Below are the code and all the weights of a small trained network. Each question names an input and a class and asks about switching units off, where a switched-off unit gives its printed mean instead of its output.

import numpy as np


def w(rows, s, z=0):
    codes = np.array(rows[::2]) - 128.0
    scale = np.full(codes.shape[1], s)
    scale[-1] = z or s
    return codes * scale


def f(y):
    return y / 2 * (1 + np.tanh(0.7978845608 * (y + 0.044715 * y**3)))


def log_softmax(a):
    a = a - a.max(-1, keepdims=True)
    return a - np.log(np.exp(a).sum(-1, keepdims=True))


def net(x, mask):
    res = np.array(x, float).reshape(1, 8) / 4 @ E
    y = f(res @ A[0][:, :-1].T + A[0][:, -1])
    res = res + np.where(mask, y, B[0][:, -1]) @ B[0][:, :-1]
    return log_softmax(res[-1] @ U[:, :-1].T + U[:, -1])


A, B = {}, {}
E = w([
[196,171,30,71],'x0',
[95,68,191,217],'x1',
[113,114,137,148],'x2',
[129,103,142,158],'x3',
[37,177,253,216],'x4',
[116,114,138,141],'x5',
[154,154,103,106],'x6',
[120,178,62,34],'x7',
],0.0062)
A[0] = w([
[119,151,133,192,6],'n0',
[119,145,100,136,6],'n1',
[209,65,144,108,111],'n2',
[73,248,230,78,217],'n3',
[199,49,130,79,125],'n4',
[55,82,179,114,196],'n5',
[118,87,203,90,12],'n6',
[127,40,96,72,192],'n7',
[118,181,116,103,83],'n8',
[175,132,86,55,101],'n9',
[183,39,154,82,42],'n10',
[130,51,170,179,183],'n11',
[144,109,173,48,153],'n12',
[82,179,127,163,190],'n13',
[91,162,87,123,18],'n14',
[161,69,181,152,213],'n15',
],0.012,0.0022)
B[0] = w([
[133,152,114,153,161],'n0',
[85,76,189,146,119],'n1',
[23,43,156,167,156],'n2',
[235,88,148,219,254],'n3',
[95,135,237,239,183],'n4',
[135,241,37,86,222],'n5',
[56,126,158,121,154],'n6',
[126,187,207,245,190],'n7',
[145,173,182,158,156],'n8',
[122,157,175,157,238],'n9',
[105,123,165,182,148],'n10',
[141,147,97,47,239],'n11',
[255,108,60,118,150],'n12',
[156,75,109,155,182],'n13',
[126,254,128,148,135],'n14',
[151,43,94,50,205],'n15',
],0.0046,0.0071)
U = w([
[114,93,205,255,58],'0',
[158,54,113,110,251],'1',
[101,99,236,95,83],'2',
],0.0076,0.0016)

Each question gives the input, the list of numbers given to net, and the class t.
The units are the neurons (one row each of A and B). Each row of codes is followed by its name. A weight is (code - 128) times the scale printed after its matrix; where a second scale follows, it is the last column's (A, B and U).
mask holds one flag per neuron, in row order. A switched-off neuron (its flag False) gives its mean, the last column of its row in B, instead of its output. The means were averaged over made-up inputs and are rounded, as every weight is.
A unit's drop is (log p(t) with every unit on - log p(t) with that unit switched off) / (log p(t) with every unit on - log p(t) with every unit switched off).
The circuit of an input: a set's keep is (log p(t) with only the set's units on - log p(t) with every unit switched off) / (log p(t) with every unit on - log p(t) with every unit switched off). Starting from the 12 units with the biggest drops (on a tie, the unit counted first), units are removed one at a time, each time the one whose removal leaves the highest keep (on an exact tie, the one counted first), for as long as the keep stays at least 0.8.
units of the circuit, in order: the units of the circuit, biggest drop first
k most important neurons: the k neurons with the biggest drops, biggest first
drop when u is switched off: that unit's drop, to one decimal
input [-2,-4,-7,7,-7,4,7,-6], class 0: units of the circuit, in order -> [n4 n7]
input [-7,0,-6,3,-3,4,-7,-6], class 2: units of the circuit, in order -> [n3 n11]
input [-4,8,-8,4,-3,0,3,-4], class 1: units of the circuit, in order -> [n15 n11]
input [-5,5,-1,7,-6,1,-4,-5], class 1: 2 most important neurons -> [n15 n11]
input [-8,-1,-2,6,1,-1,-4,-7], class 2: 2 most important neurons -> [n11 n6]
input [1,7,-8,5,-5,-5,6,3], class 0: units of the circuit, in order -> [n4 n7 n11]
input [-4,7,-8,2,-1,3,-7,0], class 2: units of the circuit, in order -> [n3 n11]
input [-5,0,-7,-5,-8,-2,-7,2], class 0: units of the circuit, in order -> [n7 n4]
input [-6,4,-1,-5,-4,3,2,-8], class 2: 2 most important neurons -> [n3 n11]
input [-6,-3,6,-2,-8,-3,1,0], class 0: 2 most important neurons -> [n7 n4]
input [2,-6,-1,-4,-5,4,5,-6], class 0: drop when n0 is switched off -> 0.0
input [-5,-6,-1,8,5,1,-2,-7], class 1: drop when n11 is switched off -> 0.2
input [8,-7,-7,7,-6,8,-7,4], class 2: drop when n3 is switched off -> 0.2
input [-5,8,0,1,1,2,-6,0], class 2: drop when n3 is switched off -> 0.1
